Below are the code and all the weights of a small trained network. Each question names an input and a class and asks about switching units off, where a switched-off unit gives its printed mean instead of its output.

import numpy as np


def w(rows, s, z=0):
    codes = np.array(rows[::2]) - 128.0
    scale = np.full(codes.shape[1], s)
    scale[-1] = z or s
    return codes * scale


def norm(h):
    return h / np.sqrt((h * h).mean(-1, keepdims=True) + 1e-5)


def f(y):
    return y / 2 * (1 + np.tanh(0.7978845608 * (y + 0.044715 * y**3)))


def log_softmax(a):
    a = a - a.max(-1, keepdims=True)
    return a - np.log(np.exp(a).sum(-1, keepdims=True))


def net(x, mask):
    res = np.array(x, float).reshape(1, 4) / 4 @ E
    u = 0
    for l in range(2):
        y = f(norm(res) @ A[l][:, :-1].T + A[l][:, -1])
        res = res + np.where(mask[u : u + 15], y, B[l][:, -1]) @ B[l][:, :-1]
        u += 15
    return log_softmax(norm(res)[-1] @ U[:, :-1].T + U[:, -1])


A, B = {}, {}
E = w([
[150,177,2],'x0',
[136,84,86],'x1',
[37,140,166],'x2',
[160,136,151],'x3',
],0.0095)
A[0] = w([
[184,179,157,158],'0.n0',
[137,108,47,180],'0.n1',
[78,104,159,53],'0.n2',
[133,119,130,88],'0.n3',
[153,91,117,87],'0.n4',
[21,155,88,152],'0.n5',
[160,92,107,2],'0.n6',
[130,69,107,137],'0.n7',
[145,128,87,124],'0.n8',
[139,255,66,195],'0.n9',
[120,103,126,103],'0.n10',
[90,161,188,186],'0.n11',
[148,123,135,82],'0.n12',
[142,133,135,86],'0.n13',
[37,117,45,96],'0.n14',
],0.018,0.0031)
B[0] = w([
[162,112,75,161],'0.n0',
[102,71,176,203],'0.n1',
[81,112,117,155],'0.n2',
[131,134,132,124],'0.n3',
[145,144,171,138],'0.n4',
[196,83,49,210],'0.n5',
[129,141,174,135],'0.n6',
[114,129,172,147],'0.n7',
[108,111,149,157],'0.n8',
[122,2,91,245],'0.n9',
[118,136,140,128],'0.n10',
[91,93,69,189],'0.n11',
[142,139,128,127],'0.n12',
[129,133,119,125],'0.n13',
[115,7,143,209],'0.n14',
],0.027,0.011)
A[1] = w([
[197,100,201,212],'1.n0',
[129,139,142,70],'1.n1',
[106,183,107,150],'1.n2',
[144,228,160,141],'1.n3',
[116,110,230,97],'1.n4',
[204,87,24,223],'1.n5',
[161,164,249,154],'1.n6',
[70,87,135,95],'1.n7',
[5,115,145,193],'1.n8',
[126,69,180,74],'1.n9',
[167,119,165,182],'1.n10',
[132,111,142,46],'1.n11',
[145,165,136,3],'1.n12',
[58,236,69,195],'1.n13',
[155,89,115,141],'1.n14',
],0.014,0.0019)
B[1] = w([
[125,148,39,171],'1.n0',
[127,121,110,118],'1.n1',
[105,98,126,118],'1.n2',
[95,123,120,129],'1.n3',
[95,156,95,154],'1.n4',
[167,157,250,247],'1.n5',
[125,134,43,153],'1.n6',
[87,137,126,186],'1.n7',
[74,168,165,183],'1.n8',
[116,146,74,184],'1.n9',
[138,142,87,141],'1.n10',
[125,129,110,132],'1.n11',
[135,105,112,116],'1.n12',
[62,36,122,134],'1.n13',
[132,142,122,179],'1.n14',
],0.024,0.011)
U = w([
[95,179,160,66],'0',
[138,4,143,175],'1',
[151,186,158,6],'2',
[152,180,153,12],'3',
[127,145,124,54],'4',
[35,106,168,169],'5',
[192,167,193,182],'6',
[153,153,65,130],'7',
],0.019,0.012)

Each question gives the input, the list of numbers given to net, and the class t.
The units are the neurons (one row each of A and B). Each row of codes is followed by its name. A weight is (code - 128) times the scale printed after its matrix; where a second scale follows, it is the last column's (A, B and U).
mask holds one flag per neuron, layer by layer. A switched-off neuron (its flag False) gives its mean, the last column of its row in B, instead of its output. The means were averaged over made-up inputs and are rounded, as every weight is.
A unit's drop is (log p(t) with every unit on - log p(t) with that unit switched off) / (log p(t) with every unit on - log p(t) with every unit switched off).
The circuit of an input: a set's keep is (log p(t) with only the set's units on - log p(t) with every unit switched off) / (log p(t) with every unit on - log p(t) with every unit switched off). Starting from the 12 units with the biggest drops (on a tie, the unit counted first), units are removed one at a time, each time the one whose removal leaves the highest keep (on an exact tie, the one counted first), for as long as the keep stays at least 0.8.
circuit, biggest first: the units of the circuit, biggest drop first
unit that matters most: the unit with the biggest drop
top k neurons: the k neurons with the biggest drops, biggest first
top k neurons in layer l: the k neurons of layer l with the biggest drops, biggest first
drop when u is switched off: that unit's drop, to one decimal
input [-2,-2,-7,0], class 7: unit that matters most	0.n11
input [-5,-7,-3,0], class 6: circuit, biggest first	[0.n9, 0.n14]
input [2,4,-3,-8], class 5: top 3 neurons	[0.n1, 0.n5, 0.n0]
input [-6,-4,-4,-4], class 5: circuit, biggest first	[0.n5, 0.n9]
input [-1,-6,1,2], class 5: top 4 neurons	[0.n5, 0.n11, 0.n9, 0.n14]
input [-8,-7,-5,7], class 6: top 2 neurons	[0.n9, 0.n14]
input [-1,8,-4,-1], class 7: top 2 neurons	[0.n9, 1.n6]
input [-5,-3,6,-8], class 5: top 2 neurons in layer 0	[0.n9, 0.n2]
input [-4,8,-2,-2], class 7: top 2 neurons	[1.n6, 0.n9]
input [-3,2,-7,7], class 7: top 2 neurons in layer 1	[1.n0, 1.n6]
input [-3,-8,8,1], class 5: drop when 0.n9 is switched off	0.5
input [-3,6,2,3], class 5: drop when 0.n5 is switched off	0.3
input [-7,-7,-7,3], class 6: drop when 0.n9 is switched off	0.2
input [-5,-4,-7,-4], class 6: unit that matters most	0.n0
input [-3,-4,1,1], class 5: drop when 0.n5 is switched off	0.3
